Below is a small trained network, with its code and all its weights. Each question gives an input and a class and asks what happens when units are switched off, that is, made to give their printed mean instead of their output.

import numpy as np


def w(rows, s, z=0):
    codes = np.array(rows[::2]) - 128.0
    scale = np.full(codes.shape[1], s)
    scale[-1] = z or s
    return codes * scale


def f(y):
    return np.maximum(y, 0)


def log_softmax(a):
    a = a - a.max(-1, keepdims=True)
    return a - np.log(np.exp(a).sum(-1, keepdims=True))


def net(x, mask):
    res = np.array(x, float).reshape(1, 8) / 4 @ E
    y = f(res @ A[0][:, :-1].T + A[0][:, -1])
    res = res + np.where(mask, y, B[0][:, -1]) @ B[0][:, :-1]
    return log_softmax(res[-1] @ U[:, :-1].T + U[:, -1])


A, B = {}, {}
E = w([
[129,128,128],'x0',
[128,128,128],'x1',
[128,128,128],'x2',
[236,26,191],'x3',
[128,128,128],'x4',
[128,129,128],'x5',
[12,50,197],'x6',
[143,219,253],'x7',
],0.0062)
A[0] = w([
[142,113,136,94],'N0',
[140,219,245,116],'N1',
[169,143,100,57],'N2',
[126,116,101,90],'N3',
[25,47,171,27],'N4',
[126,49,25,108],'N5',
[139,177,197,126],'N6',
[149,135,109,88],'N7',
[59,93,166,4],'N8',
[149,117,145,94],'N9',
[139,112,131,113],'N10',
[158,146,114,30],'N11',
[210,44,177,70],'N12',
[137,115,130,116],'N13',
[81,160,102,99],'N14',
[101,171,134,112],'N15',
[194,50,163,87],'N16',
[14,58,192,7],'N17',
[174,87,145,51],'N18',
[59,170,59,94],'N19',
[189,63,159,85],'N20',
[111,108,133,75],'N21',
[113,47,11,98],'N22',
[205,180,77,75],'N23',
[125,44,23,142],'N24',
[162,161,109,33],'N25',
[183,178,76,42],'N26',
[172,150,92,16],'N27',
[155,95,143,77],'N28',
[170,71,143,65],'N29',
[74,170,96,86],'N30',
[144,193,217,110],'N31',
[133,152,160,117],'N32',
[141,113,137,95],'N33',
[72,180,95,88],'N34',
[137,188,214,95],'N35',
[122,70,46,103],'N36',
[46,206,87,47],'N37',
[139,146,154,133],'N38',
[186,182,74,37],'N39',
[84,173,105,43],'N40',
[96,147,97,112],'N41',
[153,103,142,81],'N42',
[209,176,76,81],'N43',
],0.011,0.0017)
B[0] = w([
[131,138,110,143],'N0',
[54,181,224,253],'N1',
[151,81,133,160],'N2',
[114,134,147,147],'N3',
[208,7,139,230],'N4',
[70,175,218,223],'N5',
[81,151,183,201],'N6',
[140,104,133,146],'N7',
[177,54,135,185],'N8',
[118,138,105,150],'N9',
[128,138,114,142],'N10',
[147,97,130,147],'N11',
[124,181,12,234],'N12',
[123,132,116,140],'N13',
[132,158,77,184],'N14',
[114,155,91,169],'N15',
[128,175,32,217],'N16',
[223,3,148,237],'N17',
[124,150,70,174],'N18',
[121,188,49,226],'N19',
[129,168,44,205],'N20',
[144,108,134,144],'N21',
[69,182,230,235],'N22',
[185,33,140,204],'N23',
[57,174,218,231],'N24',
[150,84,132,157],'N25',
[180,51,130,189],'N26',
[163,79,136,163],'N27',
[134,150,91,161],'N28',
[134,168,70,181],'N29',
[128,160,63,195],'N30',
[74,163,202,221],'N31',
[107,139,152,161],'N32',
[127,135,110,144],'N33',
[130,160,54,203],'N34',
[83,166,198,214],'N35',
[84,163,198,202],'N36',
[133,179,22,233],'N37',
[112,132,148,157],'N38',
[179,43,129,193],'N39',
[131,156,71,181],'N40',
[125,155,92,172],'N41',
[129,142,95,156],'N42',
[188,32,142,206],'N43',
],0.034,0.0066)
U = w([
[77,151,166,254],'0',
[129,160,2,71],'1',
[181,32,113,40],'2',
],0.0099,0.0023)

Each question gives the input, the list of numbers given to net, and the class t.
The units are the neurons (one row each of A and B). Each row of codes is followed by its name. A weight is (code - 128) times the scale printed after its matrix; where a second scale follows, it is the last column's (A, B and U).
mask holds one flag per neuron, in row order. A switched-off neuron (its flag False) gives its mean, the last column of its row in B, instead of its output. The means were averaged over made-up inputs and are rounded, as every weight is.
A unit's drop is (log p(t) with every unit on - log p(t) with that unit switched off) / (log p(t) with every unit on - log p(t) with every unit switched off).
The circuit of an input: a set's keep is (log p(t) with only the set's units on - log p(t) with every unit switched off) / (log p(t) with every unit on - log p(t) with every unit switched off). Starting from the 12 units with the biggest drops (on a tie, the unit counted first), units are removed one at a time, each time the one whose removal leaves the highest keep (on an exact tie, the one counted first), for as long as the keep stays at least 0.8.
units of the circuit, in order: the units of the circuit, biggest drop first
most important unit: the unit with the biggest drop
k most important neurons: the k neurons with the biggest drops, biggest first
drop of u: that unit's drop, to one decimal
input [8,-4,-6,7,-2,6,8,-3], class 2: units of the circuit, in order : [N17]
input [5,-2,4,-4,-1,8,-6,-7], class 0: 2 most important neurons : [N22; N24]
input [0,-5,4,7,1,-6,-8,-2], class 2: 2 most important neurons : [N43; N23]
input [0,3,2,3,-4,-3,2,2], class 1: 2 most important neurons : [N22; N24]
input [7,-2,-7,7,-6,-6,7,-6], class 1: 2 most important neurons : [N12; N16]
input [-4,-7,3,7,-8,4,-5,-8], class 0: 2 most important neurons : [N24; N22]
input [7,-5,3,5,0,7,-1,4], class 1: 3 most important neurons : [N12; N22; N24]
input [-5,-7,-5,3,-3,3,-2,-3], class 0: 4 most important neurons : [N37; N24; N19; N5]
input [0,0,7,-6,8,-1,6,-7], class 0: 3 most important neurons : [N22; N24; N5]
input [4,8,-5,2,7,2,4,-3], class 2: 3 most important neurons : [N4; N1; N17]
input [-6,-7,-5,8,2,0,0,7], class 1: 4 most important neurons : [N12; N16; N20; N22]
input [-7,-3,4,-6,2,-2,3,5], class 1: 4 most important neurons : [N37; N22; N24; N5]
input [6,-8,7,0,-5,4,-2,-2], class 0: drop of N17 : 1.5
input [2,-4,1,7,3,7,-4,5], class 1: drop of N12 : 0.8
input [4,-2,5,-8,7,-5,3,6], class 1: most important unit : N37
input [6,-5,0,5,-4,-4,-7,-6], class 2: drop of N35 : 0.2
